Below are the code and all the weights of a small trained network. Each question names an input and a target symbol and asks about switching units off, where a switched-off unit gives its printed mean instead of its output.

import numpy as np


def w(rows, s, z=0):
    codes = np.array(rows[::2]) - 128.0
    scale = np.full(codes.shape[1], s)
    scale[-1] = z or s
    return codes * scale


def f(y):
    return y / 2 * (1 + np.tanh(0.7978845608 * (y + 0.044715 * y**3)))


def softmax(a):
    e = np.exp(a - a.max(-1, keepdims=True))
    return e / e.sum(-1, keepdims=True)


def log_softmax(a):
    a = a - a.max(-1, keepdims=True)
    return a - np.log(np.exp(a).sum(-1, keepdims=True))


def net(x, mask):
    ids = ['ΓΘΣΦΨβεζηλμξπτω'.index(c) for c in x.split()]
    T = len(ids)
    res = E[ids] + P[:T]
    r = res
    for j in range(3):
        rows = slice(3 * j, 3 * j + 3)
        q, k, v = (r @ M[0][rows].T for M in (Q, K, V))
        z = softmax(np.where(np.tri(T) > 0, q @ k.T / 3**0.5, -1e9)) @ v
        o = O[0][rows]
        res = res + np.where(mask[j], z, o[:, -1]) @ o[:, :-1]
    y = f(res @ A[0][:, :-1].T + A[0][:, -1])
    res = res + np.where(mask[3:27], y, B[0][:, -1]) @ B[0][:, :-1]
    return log_softmax(res[-1] @ U[:, :-1].T + U[:, -1])


Q, K, V, O, A, B = {}, {}, {}, {}, {}, {}
E = w([
[183,120,98,144,111,172,97,87,114,139,124],'Γ',
[166,134,107,116,97,111,131,57,128,161,116],'Θ',
[52,92,106,99,100,136,154,204,96,50,77],'Σ',
[98,110,163,81,169,86,113,182,180,147,126],'Φ',
[119,163,172,94,120,80,169,38,86,139,124],'Ψ',
[151,153,132,139,106,136,99,142,139,165,80],'β',
[69,94,115,93,119,128,183,129,113,202,155],'ε',
[121,136,169,108,114,155,149,56,66,93,177],'ζ',
[96,98,79,116,186,116,124,92,51,115,110],'η',
[129,125,158,132,101,186,75,147,107,99,142],'λ',
[62,80,150,167,199,182,117,116,92,100,164],'μ',
[148,174,124,162,119,154,114,99,102,86,120],'ξ',
[142,4,127,112,148,102,159,109,156,148,57],'π',
[84,118,245,79,76,128,112,131,111,138,140],'τ',
[97,87,147,130,150,162,224,126,113,105,168],'ω',
],0.017)
P = w([
[132,111,134,153,74,103,87,97,164,74,138],'0',
[143,121,182,206,114,136,111,135,87,160,92],'1',
[118,91,139,95,120,211,95,86,153,106,54],'2',
[129,119,117,145,105,95,100,118,164,83,150],'3',
[138,127,164,193,142,128,126,159,84,168,107],'4',
[112,127,119,81,162,184,118,113,158,114,65],'5',
[122,127,98,138,133,83,114,142,162,88,162],'6',
[132,131,144,183,177,118,139,181,86,176,118],'7',
[105,158,102,67,202,160,139,141,158,123,74],'8',
[118,134,77,127,170,71,130,166,162,94,177],'9',
[129,138,127,173,209,112,152,203,83,181,134],'10',
[105,200,88,50,247,148,162,165,167,143,105],'11',
[114,153,53,115,208,60,145,194,163,97,192],'12',
],0.013)
Q[0] = w([
[160,110,141,180,138,112,128,145,14,178,109],'H0',
[118,128,118,89,131,132,103,114,129,117,106],'H0',
[165,130,142,128,163,91,87,133,73,132,127],'H0',
[152,118,113,117,126,110,119,103,125,168,121],'H1',
[133,118,151,123,115,130,119,166,161,143,118],'H1',
[161,140,103,132,146,136,83,141,129,109,120],'H1',
[79,186,44,1,71,169,111,126,130,47,55],'H2',
[115,80,135,201,132,90,131,137,65,193,142],'H2',
[111,166,85,49,125,136,68,127,136,60,106],'H2',
],0.042)
K[0] = w([
[53,61,88,117,206,107,172,169,127,141,131],'H0',
[153,139,122,116,131,127,102,105,99,124,118],'H0',
[119,129,94,107,199,96,138,163,132,133,151],'H0',
[182,96,84,98,118,71,121,73,136,216,106],'H1',
[139,111,168,115,99,121,106,218,206,153,102],'H1',
[197,165,83,161,160,149,36,155,126,99,103],'H1',
[149,196,181,152,4,141,97,59,112,137,97],'H2',
[81,104,82,111,154,119,161,168,111,156,134],'H2',
[191,177,139,117,78,158,82,118,129,119,139],'H2',
],0.038)
V[0] = w([
[108,124,119,151,130,122,125,128,148,127,118],'H0',
[10,110,88,191,110,155,140,104,154,166,146],'H0',
[55,108,100,165,131,138,135,119,140,132,127],'H0',
[165,41,172,201,21,103,95,114,82,101,138],'H1',
[86,100,130,183,89,114,110,116,118,135,127],'H1',
[73,136,115,157,129,123,126,111,153,142,133],'H1',
[136,65,93,84,126,63,84,144,31,79,61],'H2',
[55,130,136,168,214,112,9,64,153,173,150],'H2',
[80,215,60,84,40,152,90,137,49,178,154],'H2',
],0.012)
O[0] = w([
[121,112,130,133,143,117,111,138,121,143,129,141],'H0',
[22,94,112,128,145,117,110,90,161,198,142,157],'H0',
[63,103,119,148,150,120,109,118,146,154,125,167],'H0',
[111,148,99,115,174,114,163,164,137,143,155,88],'H1',
[165,141,125,112,151,124,123,146,107,110,122,139],'H1',
[180,131,121,114,138,125,109,144,105,101,121,138],'H1',
[127,75,61,78,138,111,77,169,66,99,100,252],'H2',
[180,150,141,77,141,101,2,102,92,174,139,226],'H2',
[65,204,89,128,44,133,135,140,99,148,139,17],'H2',
],0.0069,0.0035)
A[0] = w([
[106,127,125,160,119,68,125,148,113,115,121,103],'N0',
[162,149,183,192,129,130,129,132,105,199,149,94],'N1',
[166,150,50,172,71,57,134,123,185,121,118,47],'N2',
[119,150,144,131,165,173,167,115,144,148,97,131],'N3',
[140,115,141,135,122,166,164,164,93,150,86,92],'N4',
[129,31,187,191,2,163,87,73,94,110,91,11],'N5',
[131,125,155,138,98,162,138,116,87,124,82,110],'N6',
[130,112,87,91,62,132,139,128,148,135,198,118],'N7',
[122,154,100,164,86,127,104,122,153,73,210,46],'N8',
[132,132,164,151,116,141,165,156,81,176,101,141],'N9',
[152,129,98,110,120,111,110,113,192,109,137,104],'N10',
[129,183,128,94,185,155,155,130,119,143,104,65],'N11',
[137,158,141,159,116,94,112,154,83,159,135,172],'N12',
[163,142,139,153,83,71,118,161,170,136,143,144],'N13',
[152,141,140,99,132,154,130,121,144,181,107,135],'N14',
[117,166,143,182,117,120,116,136,124,191,159,89],'N15',
[145,169,113,188,67,49,148,141,128,96,128,126],'N16',
[116,148,160,107,89,64,150,135,101,91,166,37],'N17',
[175,145,81,189,88,172,121,167,132,134,210,47],'N18',
[134,164,160,164,105,149,136,179,83,110,155,18],'N19',
[148,99,87,115,104,93,150,77,125,100,196,81],'N20',
[124,148,131,120,137,164,107,127,97,167,105,58],'N21',
[140,124,145,152,160,108,132,128,140,146,157,128],'N22',
[172,147,70,176,88,103,151,96,104,123,200,84],'N23',
],0.019,0.011)
B[0] = w([
[126,153,98,155,95,136,105,126,143,130,120,176],'N0',
[81,73,99,125,88,128,90,204,182,105,144,201],'N1',
[46,19,176,107,118,101,147,99,23,86,133,161],'N2',
[123,158,124,80,101,124,126,158,111,127,107,231],'N3',
[101,160,154,133,116,110,102,93,135,145,169,186],'N4',
[194,153,120,201,20,141,113,101,186,144,127,205],'N5',
[102,51,139,102,195,128,142,124,150,140,126,198],'N6',
[145,149,221,145,149,164,81,232,184,120,88,156],'N7',
[134,49,78,157,172,98,138,137,144,88,230,163],'N8',
[164,122,56,149,171,116,120,93,134,115,83,196],'N9',
[99,88,114,80,135,90,141,133,151,169,110,167],'N10',
[120,107,114,137,136,78,93,162,186,138,134,145],'N11',
[152,106,151,145,136,159,185,130,125,169,145,254],'N12',
[109,138,89,136,130,151,114,131,172,181,187,175],'N13',
[103,121,131,138,155,160,131,124,91,90,161,212],'N14',
[154,195,165,101,131,60,152,36,118,116,110,160],'N15',
[205,194,117,89,140,119,150,171,114,156,93,196],'N16',
[80,60,170,117,91,23,121,78,112,100,106,161],'N17',
[135,126,151,176,5,143,121,127,127,152,40,152],'N18',
[55,172,209,148,202,154,142,136,166,86,148,125],'N19',
[83,129,107,204,146,118,162,104,167,143,103,192],'N20',
[102,128,152,77,96,96,166,133,144,144,132,189],'N21',
[175,161,162,146,101,121,123,129,101,107,122,226],'N22',
[181,198,116,65,138,166,102,62,151,93,156,186],'N23',
],0.023,0.0052)
U = w([
[175,88,115,99,82,211,109,28,176,131,83,183],'Γ',
[76,147,116,1,227,191,132,85,131,80,117,238],'Θ',
[126,171,56,68,132,107,100,173,128,85,88,210],'Σ',
[152,161,62,90,171,90,81,118,210,216,172,65],'Φ',
[160,187,99,111,132,68,145,53,146,174,115,68],'Ψ',
[159,125,105,119,142,141,187,135,77,233,127,152],'β',
[185,185,138,121,190,152,136,130,176,179,108,105],'ε',
[133,118,112,150,188,105,136,73,186,99,176,61],'ζ',
[98,159,43,210,185,127,94,78,99,181,125,206],'η',
[168,82,95,175,155,151,137,182,153,127,177,90],'λ',
[204,142,149,147,201,120,49,80,59,147,109,154],'μ',
[224,151,50,93,167,134,147,100,144,131,181,105],'ξ',
[198,72,87,124,190,97,158,116,173,149,86,2],'π',
[122,120,168,122,94,66,125,115,121,143,186,75],'τ',
[115,138,134,166,148,168,248,129,116,78,95,151],'ω',
],0.0049,0.0055)

Each question gives the input, a string of symbols that net reads in full, and the target symbol t.
The units are the heads (3 rows each of Q, K, V and O) and the neurons (one row each of A and B). Each row of codes is followed by its name. A weight is (code - 128) times the scale printed after its matrix; where a second scale follows, it is the last column's (O, A, B and U).
mask holds one flag per unit, heads first, then neurons. A switched-off unit (its flag False) gives its mean, the last column of its rows in O or B, instead of its output. The means were averaged over made-up inputs and are rounded, as every weight is.
A unit's drop is (log p(t) with every unit on - log p(t) with that unit switched off) / (log p(t) with every unit on - log p(t) with every unit switched off).
The circuit of an input: a set's keep is (log p(t) with only the set's units on - log p(t) with every unit switched off) / (log p(t) with every unit on - log p(t) with every unit switched off). Starting from the 12 units with the biggest drops (on a tie, the unit counted first), units are removed one at a time, each time the one whose removal leaves the highest keep (on an exact tie, the one counted first), for as long as the keep stays at least 0.8.
circuit, biggest first: the units of the circuit, biggest drop first
most important unit: the unit with the biggest drop
top k neurons: the k neurons with the biggest drops, biggest first
heads that matter: for each layer, one digit per head in row order, 1 if its drop is at least 0.15 and else 0, layers parted by /
input Σ π β ξ ζ, target μ: heads that matter -> 011
input Γ Θ ζ ε Γ, target Ψ: top neuron -> N15
input π π μ ω Γ Θ β η π, target Σ: heads that matter -> 010
input π Σ η ω τ π ε ξ ξ, target Θ: heads that matter -> 010
input ω π λ ξ λ Φ ζ, target ζ: heads that matter -> 000
input ε Θ Φ ω η ε η ω ξ, target Γ: heads that matter -> 010
input Σ η ζ Ψ ξ, target β: circuit, biggest first -> H2, N12, N21
input Φ η Γ Φ Γ τ μ π Ψ ζ η τ ξ, target ξ: circuit, biggest first -> N23, N8, H0
input ζ Φ Γ η τ ω β ξ τ Γ Θ, target Σ: circuit, biggest first -> H2, N1, N3, N12
input τ ω ξ ε μ, target τ: heads that matter -> 101
input Θ τ π Σ Σ λ Γ π τ Θ, target Θ: circuit, biggest first -> N2, N23
input Φ π ε Ψ ξ ζ Γ τ Γ Φ, target Φ: heads that matter -> 000
input Γ μ Φ ω Θ π Σ ε ω, target Θ: circuit, biggest first -> N5, N3
input λ ξ Σ Γ Ψ Φ Θ τ ζ Γ ζ, target λ: most important unit -> N1
input ζ ξ β Γ η, target β: circuit, biggest first -> N12, H2, N21
input Γ Θ ζ ζ Ψ ε Φ π Ψ, target Θ: heads that matter -> 010
input Φ Γ τ ω Ψ η μ η ω ε τ, target Ψ: heads that matter -> 101
input ω π Ψ Θ Φ Σ π Γ β η ξ ζ, target Γ: circuit, biggest first -> H1, N5
input Γ Φ Σ ζ β τ η η Ψ τ, target τ: top 2 neurons -> N17, N9
input ε β π μ Φ, target λ: heads that matter -> 001
input ζ τ Σ τ μ β β β, target τ: top 3 neurons -> N1, N15, N21
input π ω ξ Σ ξ τ λ, target λ: circuit, biggest first -> N8, H2, N15
input ω ξ τ Γ, target Γ: circuit, biggest first -> N18, H2
input λ η Ψ ζ ζ, target β: heads that matter -> 011
input η ζ Γ ξ ξ π τ Θ μ η ξ, target β: heads that matter -> 001
input ω ε Σ η, target η: most important unit -> H0
input ξ ζ Θ Φ η τ, target Γ: heads that matter -> 000
